-.10 .12 -.03 .21 -.06 -.25 .15 .12 -.09 .27 -.21 -.08 .26 .14
-.26 .19 .20 .37 -.26 -.12 -.07 -.09 -.21 .38 -.23 -.10 .03 .40
-.53 -.26 .31 .12 -.66 -.18 -.68 -.59 .14 .78 -.52 -.14 -.17 .45
-.12 .10 .07 -.05 -.23 -.18 -.27 -.21 .25 .48 -.05 .07 .13 .12
-.10 -.16 .03 .19 -.25 -.59 -.48 -.49 .23 .57 -.78 -.27 -.15 .06
:
-.10 .12 -.03 .21 -.06 -.25 .15 .12 -.09 .27 -.21 -.08 .26 .14
-.53 -.26 .31 .12 -.66 -.18 -.68 -.59 .14 .78 -.52 -.14 -.17 .45
-.10 -.16 .03 .19 -.25 -.59 -.48 -.49 .23 .57 -.78 -.27 -.15 .06

-.02 .50 .37 -.46 .29 -.65 .12 .46 .20 -.10 -.05 .75 .10
.38 .39 .26 -.32 .53 -.26 -.02 -.02 .08 -.62 .14 -.54 -.33
.23 .13 .53 -.26 .67 -.52 -.36 .06 .11 -.45 .44 .10 .34
:
-.02 .50 .37 -.46 .29 -.65 .12 .46 .20 -.10 -.05 .75 .10
.23 .13 .53 -.26 .67 -.52 -.36 .06 .11 -.45 .44 .10 .34

-.56 .67 .69 .44
.13 .25 -.64 .56
:
-.56 .67 .69 .44

-.17 -.23 -.51 -.25 -.23 .24 .14 -.45 -.05 -.01 .16
.15 -.41 -.35 -.20 -.33 .72 -.10 -.30 -.15 -.19 -.15
:
-.17 -.23 -.51 -.25 -.23 .24 .14 -.45 -.05 -.01 .16

.20 .27 .26 .09 -.10 .68 -.08 .01 -.04 .37 -.07 -.12
.10 .09 .01 -.09 .02 -.36 -.13 .20 -.74 .01 .39 -.09
.24 .04 -.08 -.01 .12 .07 .18 -.18 -.41 .26 .09 -.06
-.26 -.32 -.13 .06 -.18 -.24 -.06 .36 -.10 .19 -.08 .18
.24 .19 .00 -.02 .17 .42 -.16 .12 -.11 .23 -.01 -.04
:
.20 .27 .26 .09 -.10 .68 -.08 .01 -.04 .37 -.07 -.12
.24 .04 -.08 -.01 .12 .07 .18 -.18 -.41 .26 .09 -.06
.24 .19 .00 -.02 .17 .42 -.16 .12 -.11 .23 -.01 -.04

.20 -.23 .05 -.07 -.12 -.01 -.37
.03 -.20 .40 -.34 -.02 .22 .08
-.21 -.50 -.66 -.10 -.69 -.04 -.30
-.16 -.13 -.28 .07 -.32 .34 -.04
.00 .42 -.42 .34 .03 -.28 .10
.15 -.19 .59 -.24 .13 -.11 -.08
.18 -.42 -.08 .03 -.56 -.15 .21
.36 .22 .09 .08 .13 .15 -.07
-.19 .30 -.36 .07 -.16 .11 .13
-.13 .07 -.17 -.11 .08 .06 -.28
.17 -.12 -.18 -.18 .22 -.06 -.23
.10 .40 .09 .13 .25 -.22 -.04
:
.20 -.23 .05 -.07 -.12 -.01 -.37
-.21 -.50 -.66 -.10 -.69 -.04 -.30
.00 .42 -.42 .34 .03 -.28 .10
.18 -.42 -.08 .03 -.56 -.15 .21
-.19 .30 -.36 .07 -.16 .11 .13
.17 -.12 -.18 -.18 .22 -.06 -.23

.01 -.03 -.02 .16 -.04 -.08 .01 -.21 -.23
-.12 -.15 -.23 .36 .04 .48 .42 -.23 -.18
-.02 .04 .13 .00 -.05 -.17 -.21 -.01 -.14
-.02 -.04 .19 .21 -.18 -.07 -.14 -.09 -.32
.06 -.07 -.19 .03 .06 .16 .31 -.07 .13
-.04 -.04 -.01 .25 -.06 -.03 .00 -.27 -.34
-.07 -.14 .16 .29 -.15 .06 -.06 -.14 -.40
-.52 -.21 -.19 -.03 .43 .63 .02 .03 -.13
-.03 -.44 -.15 -.10 .24 .09 .22 -.14 -.07
.27 -.09 -.15 .27 -.15 -.16 .35 -.37 -.16
:
.01 -.03 -.02 .16 -.04 -.08 .01 -.21 -.23
-.02 .04 .13 .00 -.05 -.17 -.21 -.01 -.14
.06 -.07 -.19 .03 .06 .16 .31 -.07 .13
-.07 -.14 .16 .29 -.15 .06 -.06 -.14 -.40
-.03 -.44 -.15 -.10 .24 .09 .22 -.14 -.07

-.11 -.32 -.15 .46 .20 .15 .35 .14 .23 -.21 -.21 -.18 -.17 -.02 -.05 -.12
.18 .56 .35 -.64 -.16 -.21 -.32 -.16 -.20 .37 .49 .43 .39 .09 .15 .23
:
-.11 -.32 -.15 .46 .20 .15 .35 .14 .23 -.21 -.21 -.18 -.17 -.02 -.05 -.12

.16 -.27 .25 -.06 .15 -.11 .52 .46 .42 .15 .20 .21 .28 -.09 .25
.37 .19 .67 .23 .44 -.47 -.32 -.28 -.25 -.01 -.07 -.19 -.15 -.46 -.20
:
.16 -.27 .25 -.06 .15 -.11 .52 .46 .42 .15 .20 .21 .28 -.09 .25
